Below are the code and all the weights of a small trained network. Each question names an input and a class and asks about switching units off, where a switched-off unit gives its printed mean instead of its output.

import numpy as np


def w(rows, s, z=0):
    codes = np.array(rows[::2]) - 128.0
    scale = np.full(codes.shape[1], s)
    scale[-1] = z or s
    return codes * scale


def norm(h):
    return h / np.sqrt((h * h).mean(-1, keepdims=True) + 1e-5)


def f(y):
    return y / 2 * (1 + np.tanh(0.7978845608 * (y + 0.044715 * y**3)))


def log_softmax(a):
    a = a - a.max(-1, keepdims=True)
    return a - np.log(np.exp(a).sum(-1, keepdims=True))


def net(x, mask):
    res = np.array(x, float).reshape(1, 7) / 4 @ E
    u = 0
    for l in range(2):
        y = f(norm(res) @ A[l][:, :-1].T + A[l][:, -1])
        res = res + np.where(mask[u : u + 9], y, B[l][:, -1]) @ B[l][:, :-1]
        u += 9
    return log_softmax(norm(res)[-1] @ U[:, :-1].T + U[:, -1])


A, B = {}, {}
E = w([
[99,80,117,32,141,91,72,128,150,75,116,147],'x0',
[126,99,189,102,36,149,125,138,84,105,112,97],'x1',
[47,69,75,136,102,130,189,245,125,117,218,87],'x2',
[177,93,86,136,132,6,71,128,164,182,126,145],'x3',
[103,170,237,110,189,81,105,144,133,254,124,128],'x4',
[65,126,159,94,73,66,132,88,171,111,51,148],'x5',
[92,68,173,150,133,134,151,171,100,106,136,234],'x6',
],0.0063)
A[0] = w([
[235,149,42,128,140,131,130,57,180,121,105,68,189],'0.n0',
[107,95,87,90,158,140,101,132,125,50,177,145,90],'0.n1',
[95,155,161,184,189,101,173,132,75,179,161,38,172],'0.n2',
[84,114,119,179,83,160,221,140,129,94,141,121,68],'0.n3',
[138,161,108,233,207,95,117,193,122,149,138,184,156],'0.n4',
[111,50,86,179,79,108,127,134,102,162,188,62,96],'0.n5',
[69,183,85,47,206,120,117,176,132,155,190,63,124],'0.n6',
[88,124,181,60,132,254,158,202,136,146,158,165,8],'0.n7',
[128,96,166,98,157,159,188,134,106,100,135,118,60],'0.n8',
],0.0073,0.0017)
B[0] = w([
[186,165,142,224,104,158,146,130,207,1,146,108,253],'0.n0',
[163,37,98,147,120,188,109,140,103,105,239,61,172],'0.n1',
[154,95,96,71,166,168,75,160,59,58,148,113,216],'0.n2',
[142,133,100,134,184,171,80,178,66,115,65,194,196],'0.n3',
[109,24,129,73,93,140,195,71,151,221,110,54,222],'0.n4',
[111,206,116,175,82,83,172,88,119,235,128,160,198],'0.n5',
[189,94,85,75,27,104,158,128,102,90,138,227,216],'0.n6',
[118,92,158,200,204,93,40,116,124,59,172,114,202],'0.n7',
[165,50,102,120,126,137,95,208,195,75,174,62,146],'0.n8',
],0.0071,0.006)
A[1] = w([
[146,140,100,48,171,78,145,76,116,130,254,96,23],'1.n0',
[82,159,85,179,140,122,154,128,143,130,114,111,11],'1.n1',
[85,63,180,133,187,139,112,149,97,182,148,104,211],'1.n2',
[198,140,78,166,115,139,132,65,170,107,118,88,213],'1.n3',
[124,119,209,91,124,95,50,88,177,108,44,115,175],'1.n4',
[136,39,132,148,99,73,119,140,126,178,140,102,212],'1.n5',
[92,125,99,43,225,134,193,137,119,191,87,75,34],'1.n6',
[138,110,81,200,182,118,97,59,146,102,196,114,1],'1.n7',
[106,166,217,111,106,79,86,61,186,110,26,151,212],'1.n8',
],0.0084,0.00076)
B[1] = w([
[64,98,95,104,75,157,126,25,91,127,125,177,182],'1.n0',
[72,96,118,131,162,83,125,184,110,109,66,234,132],'1.n1',
[181,170,152,87,103,166,159,163,245,103,105,73,199],'1.n2',
[148,155,221,148,239,106,117,249,211,116,122,49,252],'1.n3',
[93,203,152,228,144,37,176,134,119,164,44,173,231],'1.n4',
[165,217,134,81,149,154,178,56,113,202,184,70,208],'1.n5',
[152,174,110,160,102,80,159,196,163,158,200,157,161],'1.n6',
[151,136,184,174,160,178,108,142,136,64,119,74,205],'1.n7',
[60,215,236,236,114,64,177,131,51,168,24,254,255],'1.n8',
],0.008,0.0071)
U = w([
[55,93,85,113,116,135,85,117,57,93,96,197,8],'0',
[169,103,160,157,191,187,95,166,154,50,158,25,244],'1',
[134,122,100,62,99,135,183,97,129,214,177,116,89],'2',
[125,248,196,204,139,71,164,135,139,148,37,157,142],'3',
],0.013,0.0015)

Each question gives the input, the list of numbers given to net, and the class t.
The units are the neurons (one row each of A and B). Each row of codes is followed by its name. A weight is (code - 128) times the scale printed after its matrix; where a second scale follows, it is the last column's (A, B and U).
mask holds one flag per neuron, layer by layer. A switched-off neuron (its flag False) gives its mean, the last column of its row in B, instead of its output. The means were averaged over made-up inputs and are rounded, as every weight is.
A unit's drop is (log p(t) with every unit on - log p(t) with that unit switched off) / (log p(t) with every unit on - log p(t) with every unit switched off).
The circuit of an input: a set's keep is (log p(t) with only the set's units on - log p(t) with every unit switched off) / (log p(t) with every unit on - log p(t) with every unit switched off). Starting from the 12 units with the biggest drops (on a tie, the unit counted first), units are removed one at a time, each time the one whose removal leaves the highest keep (on an exact tie, the one counted first), for as long as the keep stays at least 0.8.
units of the circuit, in order: the units of the circuit, biggest drop first
top k neurons: the k neurons with the biggest drops, biggest first
k most important neurons of layer l: the k neurons of layer l with the biggest drops, biggest first
drop when u is switched off: that unit's drop, to one decimal
input [-3,-3,0,-1,2,-3,3], class 2: units of the circuit, in order	0.n4; 0.n0
input [-8,3,-8,-6,-7,-3,3], class 1: units of the circuit, in order	1.n8
input [1,-7,-7,-3,4,-8,7], class 2: units of the circuit, in order	0.n4; 0.n0; 1.n8
input [-5,3,4,-7,-8,6,-3], class 0: units of the circuit, in order	0.n3; 0.n0; 1.n3
input [-8,-4,-6,-2,4,-4,1], class 1: units of the circuit, in order	1.n8; 1.n4
input [-6,5,6,7,4,7,4], class 2: 3 most important neurons of layer 0	0.n0; 0.n7; 0.n2
input [2,-3,4,-2,-3,5,-2], class 0: 2 most important neurons of layer 1	1.n3; 1.n2
input [8,-5,-4,7,0,-3,-5], class 1: top 3 neurons	0.n0; 1.n3; 1.n7
input [0,7,7,7,-3,2,-5], class 2: top 2 neurons	1.n8; 1.n4
input [8,-2,6,-6,8,4,-8], class 0: top 2 neurons	0.n6; 0.n4
input [1,8,7,-3,-5,5,-6], class 0: 4 most important neurons of layer 0	0.n3; 0.n0; 0.n4; 0.n5
input [-2,1,5,-6,0,3,-6], class 0: 2 most important neurons of layer 0	0.n0; 0.n6
input [-1,-1,7,-8,-5,7,1], class 1: 2 most important neurons of layer 0	0.n7; 0.n1
input [-8,7,2,3,-6,6,8], class 0: most important neuron of layer 0	0.n3
input [7,-8,-2,-8,8,-4,-1], class 0: top 2 neurons	0.n6; 1.n0
input [-3,-3,6,-8,2,7,-8], class 0: 2 most important neurons of layer 0	0.n6; 0.n0
input [-4,-2,-6,3,-1,-2,-8], class 1: 2 most important neurons of layer 0	0.n0; 0.n5
input [-8,7,-5,-8,-1,0,-8], class 1: 2 most important neurons of layer 1	1.n8; 1.n4
input [4,-6,6,-7,7,7,-4], class 0: drop when 0.n6 is switched off	0.3
input [0,7,0,1,-4,-4,3], class 1: units of the circuit, in order	1.n8
input [-3,-4,-2,7,6,-5,0], class 2: drop when 0.n4 is switched off	0.3
input [7,-6,8,-6,3,4,-6], class 0: drop when 1.n7 is switched off	0.0
input [-3,4,-4,-6,5,-3,2], class 1: drop when 1.n8 is switched off	0.1
